Below is a small trained network, with its code and all its weights. Each question gives an input and a class and asks what happens when units are switched off, that is, made to give their printed mean instead of their output.

import numpy as np


def w(rows, s, z=0):
    codes = np.array(rows[::2]) - 128.0
    scale = np.full(codes.shape[1], s)
    scale[-1] = z or s
    return codes * scale


def f(y):
    return y / 2 * (1 + np.tanh(0.7978845608 * (y + 0.044715 * y**3)))


def log_softmax(a):
    a = a - a.max(-1, keepdims=True)
    return a - np.log(np.exp(a).sum(-1, keepdims=True))


def net(x, mask):
    res = np.array(x, float).reshape(1, 3) / 4 @ E
    y = f(res @ A[0][:, :-1].T + A[0][:, -1])
    res = res + np.where(mask, y, B[0][:, -1]) @ B[0][:, :-1]
    return log_softmax(res[-1] @ U[:, :-1].T + U[:, -1])


A, B = {}, {}
E = w([
[110,233,239],'x0',
[86,223,27],'x1',
[255,168,105],'x2',
],0.008)
A[0] = w([
[109,203,219,91],'n1',
[94,246,195,112],'n2',
[128,55,50,166],'n3',
[101,232,191,94],'n4',
[113,180,163,254],'n5',
[11,98,144,121],'n6',
[227,161,121,85],'n7',
[68,254,52,102],'n8',
[162,58,204,70],'n9',
[239,158,123,91],'n10',
[100,173,10,114],'n11',
[185,18,232,96],'n12',
[106,196,60,60],'n13',
[116,207,220,114],'n14',
[10,99,151,94],'n15',
[18,82,167,104],'n16',
[252,172,126,117],'n17',
[154,17,61,80],'n18',
[126,94,41,134],'n19',
[145,58,19,75],'n20',
[138,210,204,117],'n21',
],0.0089,0.0081)
B[0] = w([
[98,74,125,191],'n1',
[128,76,138,220],'n2',
[171,80,151,212],'n3',
[101,70,139,198],'n4',
[191,117,133,255],'n5',
[145,143,78,183],'n6',
[71,128,75,161],'n7',
[90,181,173,234],'n8',
[9,165,148,165],'n9',
[58,137,63,170],'n10',
[91,143,165,211],'n11',
[65,217,163,214],'n12',
[3,165,145,162],'n13',
[121,68,125,205],'n14',
[112,143,73,171],'n15',
[122,147,68,176],'n16',
[123,133,79,196],'n17',
[103,70,147,187],'n18',
[128,102,154,186],'n19',
[99,69,140,189],'n20',
[123,73,119,199],'n21',
],0.017,0.008)
U = w([
[131,50,150,78],'0',
[94,167,183,169],'1',
[131,128,3,154],'2',
[244,141,165,246],'3',
[161,141,125,58],'4',
[160,141,125,57],'5',
],0.019,0.012)

Each question gives the input, the list of numbers given to net, and the class t.
The units are the neurons (one row each of A and B). Each row of codes is followed by its name. A weight is (code - 128) times the scale printed after its matrix; where a second scale follows, it is the last column's (A, B and U).
mask holds one flag per neuron, in row order. A switched-off neuron (its flag False) gives its mean, the last column of its row in B, instead of its output. The means were averaged over made-up inputs and are rounded, as every weight is.
A unit's drop is (log p(t) with every unit on - log p(t) with that unit switched off) / (log p(t) with every unit on - log p(t) with every unit switched off).
The circuit of an input: a set's keep is (log p(t) with only the set's units on - log p(t) with every unit switched off) / (log p(t) with every unit on - log p(t) with every unit switched off). Starting from the 12 units with the biggest drops (on a tie, the unit counted first), units are removed one at a time, each time the one whose removal leaves the highest keep (on an exact tie, the one counted first), for as long as the keep stays at least 0.8.
units of the circuit, in order: the units of the circuit, biggest drop first
k most important neurons: the k neurons with the biggest drops, biggest first
drop when u is switched off: that unit's drop, to one decimal
input [-6,-1,-8], class 2: units of the circuit, in order -> n16
input [7,-7,5], class 0: 4 most important neurons -> n14; n21; n8; n1
input [7,4,7], class 0: 2 most important neurons -> n2; n4
input [2,3,-1], class 3: 2 most important neurons -> n12; n9
input [-5,-5,7], class 2: 2 most important neurons -> n10; n17
input [-2,-3,3], class 3: 2 most important neurons -> n13; n8
input [-6,8,-5], class 1: drop when n8 is switched off -> 0.1
input [-3,1,-4], class 2: drop when n17 is switched off -> -0.1
input [-1,0,7], class 2: drop when n20 is switched off -> 0.0
input [4,-8,0], class 1: drop when n12 is switched off -> 0.3
